Below is a small trained network, with its code and all its weights. Each question gives an input and a class and asks what happens when units are switched off, that is, made to give their printed mean instead of their output.

import numpy as np


def w(rows, s, z=0):
    codes = np.array(rows[::2]) - 128.0
    scale = np.full(codes.shape[1], s)
    scale[-1] = z or s
    return codes * scale


def norm(h):
    return h / np.sqrt((h * h).mean(-1, keepdims=True) + 1e-5)


def f(y):
    return np.maximum(y, 0)


def log_softmax(a):
    a = a - a.max(-1, keepdims=True)
    return a - np.log(np.exp(a).sum(-1, keepdims=True))


def net(x, mask):
    res = np.array(x, float).reshape(1, 3) / 4 @ E
    u = 0
    for l in range(4):
        y = f(norm(res) @ A[l][:, :-1].T + A[l][:, -1])
        res = res + np.where(mask[u : u + 9], y, B[l][:, -1]) @ B[l][:, :-1]
        u += 9
    return log_softmax(norm(res)[-1] @ U[:, :-1].T + U[:, -1])


A, B = {}, {}
E = w([
[121,8,218,170,63,24,71],'x0',
[240,148,231,210,103,242,102],'x1',
[34,224,222,219,141,95,217],'x2',
],0.0019)
A[0] = w([
[128,64,165,155,139,89,109,55],'0.n1',
[165,180,82,102,218,188,204,63],'0.n2',
[101,166,188,201,141,107,206,231],'0.n3',
[190,82,93,88,143,143,37,47],'0.n4',
[135,169,126,115,168,191,149,155],'0.n5',
[165,97,72,102,173,137,3,4],'0.n6',
[66,104,115,90,67,100,133,87],'0.n7',
[141,152,109,132,101,111,125,112],'0.n8',
[73,141,82,48,171,89,154,165],'0.n9',
],0.0023,0.0028)
B[0] = w([
[115,152,101,120,56,177,66,141],'0.n1',
[36,151,89,108,63,159,67,167],'0.n2',
[205,27,88,58,68,170,149,251],'0.n3',
[137,68,148,115,73,140,224,164],'0.n4',
[76,106,115,126,81,135,51,184],'0.n5',
[204,28,115,87,41,159,252,147],'0.n6',
[210,153,98,201,174,118,107,149],'0.n7',
[129,124,128,129,121,120,123,128],'0.n8',
[240,125,118,229,140,139,91,197],'0.n9',
],0.0026,0.003)
A[1] = w([
[46,145,95,82,214,19,167,12],'1.n1',
[91,103,106,72,111,87,179,66],'1.n2',
[103,89,180,163,142,103,49,4],'1.n3',
[46,177,199,191,124,106,237,34],'1.n4',
[171,123,95,147,169,136,129,82],'1.n5',
[72,195,215,188,100,120,252,28],'1.n6',
[43,180,193,187,134,100,236,49],'1.n7',
[116,91,144,71,107,132,206,58],'1.n8',
[200,67,136,157,63,84,135,156],'1.n9',
],0.0031,0.0018)
B[1] = w([
[223,101,68,193,251,60,84,165],'1.n1',
[171,121,141,190,147,156,128,156],'1.n2',
[49,227,142,91,98,125,95,146],'1.n3',
[208,46,114,24,100,158,120,178],'1.n4',
[109,122,139,118,77,111,178,141],'1.n5',
[196,40,98,22,114,177,122,188],'1.n6',
[214,2,109,4,76,188,163,178],'1.n7',
[105,147,105,163,92,148,137,139],'1.n8',
[66,224,61,107,107,181,140,254],'1.n9',
],0.0029,0.003)
A[2] = w([
[105,164,120,124,128,121,93,71],'2.n1',
[113,127,178,175,126,83,147,53],'2.n2',
[54,58,231,196,61,34,62,2],'2.n3',
[141,187,124,164,117,103,219,97],'2.n4',
[138,137,140,118,138,115,121,113],'2.n5',
[196,180,252,198,181,161,130,59],'2.n6',
[154,120,52,111,128,146,69,197],'2.n7',
[139,120,162,101,69,199,114,172],'2.n8',
[93,99,221,77,130,83,233,144],'2.n9',
],0.0031,0.002)
B[2] = w([
[140,119,148,137,120,136,161,129],'2.n1',
[150,125,108,97,122,133,118,131],'2.n2',
[47,237,161,74,32,97,3,167],'2.n3',
[113,98,104,134,101,146,145,133],'2.n4',
[137,125,143,134,140,136,135,128],'2.n5',
[143,96,153,156,208,74,107,156],'2.n6',
[82,104,225,133,90,98,185,254],'2.n7',
[98,109,87,141,176,12,129,252],'2.n8',
[145,86,79,98,103,151,106,154],'2.n9',
],0.0037,0.0033)
A[3] = w([
[84,74,174,163,84,89,102,253],'3.n1',
[90,244,101,71,198,223,202,89],'3.n2',
[125,179,100,122,113,162,100,31],'3.n3',
[79,219,89,117,204,182,131,72],'3.n4',
[163,139,200,81,115,108,178,80],'3.n5',
[156,116,126,155,216,51,114,57],'3.n6',
[86,111,73,70,130,75,130,158],'3.n7',
[86,148,117,206,67,139,222,8],'3.n8',
[234,155,232,252,133,196,93,67],'3.n9',
],0.0038,0.0013)
B[3] = w([
[133,208,87,101,167,198,171,252],'3.n1',
[103,121,200,132,4,40,54,200],'3.n2',
[81,152,116,132,132,93,130,141],'3.n3',
[96,155,190,146,70,96,59,165],'3.n4',
[152,101,27,116,134,141,82,157],'3.n5',
[109,138,109,224,242,119,111,160],'3.n6',
[183,139,231,212,167,157,120,243],'3.n7',
[84,196,126,86,216,236,94,149],'3.n8',
[67,117,56,165,225,5,167,223],'3.n9',
],0.0035,0.003)
U = w([
[208,23,116,63,72,172,169,210],'0',
[66,190,166,127,26,92,46,162],'1',
[133,111,96,212,255,53,136,144],'2',
[98,196,140,130,185,249,164,2],'3',
],0.0095,0.0021)

Each question gives the input, the list of numbers given to net, and the class t.
The units are the neurons (one row each of A and B). Each row of codes is followed by its name. A weight is (code - 128) times the scale printed after its matrix; where a second scale follows, it is the last column's (A, B and U).
mask holds one flag per neuron, layer by layer. A switched-off neuron (its flag False) gives its mean, the last column of its row in B, instead of its output. The means were averaged over made-up inputs and are rounded, as every weight is.
A unit's drop is (log p(t) with every unit on - log p(t) with that unit switched off) / (log p(t) with every unit on - log p(t) with every unit switched off).
The circuit of an input: a set's keep is (log p(t) with only the set's units on - log p(t) with every unit switched off) / (log p(t) with every unit on - log p(t) with every unit switched off). Starting from the 12 units with the biggest drops (on a tie, the unit counted first), units are removed one at a time, each time the one whose removal leaves the highest keep (on an exact tie, the one counted first), for as long as the keep stays at least 0.8.
units of the circuit, in order: the units of the circuit, biggest drop first
most important unit: the unit with the biggest drop
k most important neurons: the k neurons with the biggest drops, biggest first
top k neurons in layer l: the k neurons of layer l with the biggest drops, biggest first
drop of u: that unit's drop, to one decimal
input [7,-4,-6], class 1: most important unit : 0.n3
input [3,-8,-7], class 2: 3 most important neurons : (0.n3 1.n7 1.n6)
input [0,5,5], class 0: units of the circuit, in order : (1.n6 1.n7)
input [6,-7,7], class 0: 3 most important neurons : (1.n7 2.n8 1.n4)
input [-1,-2,3], class 3: 3 most important neurons : (0.n3 3.n8 2.n4)
input [-6,7,8], class 0: top 3 neurons in layer 1 : (1.n6 1.n7 1.n4)
input [1,0,3], class 3: 2 most important neurons : (0.n3 3.n8)
input [2,4,4], class 0: 2 most important neurons : (0.n9 1.n6)
input [8,-5,-6], class 1: 2 most important neurons : (0.n3 2.n3)
input [7,8,0], class 2: top 2 neurons in layer 3 : (3.n9 3.n2)
input [3,3,4], class 0: 3 most important neurons : (0.n9 1.n6 0.n5)
input [5,6,2], class 2: 2 most important neurons : (3.n9 2.n6)
input [-5,0,-4], class 1: 2 most important neurons : (0.n3 1.n7)
input [-8,8,5], class 1: units of the circuit, in order : (3.n2)
input [4,1,-2], class 1: 2 most important neurons : (0.n3 2.n3)
input [-1,-2,-3], class 3: top 2 neurons in layer 2 : (2.n7 2.n9)
input [-3,8,-5], class 2: drop of 3.n9 : 0.4
input [1,-1,3], class 3: drop of 3.n8 : 0.2
input [0,2,-3], class 3: drop of 0.n3 : 0.6
input [6,-8,-3], class 2: most important unit : 1.n1
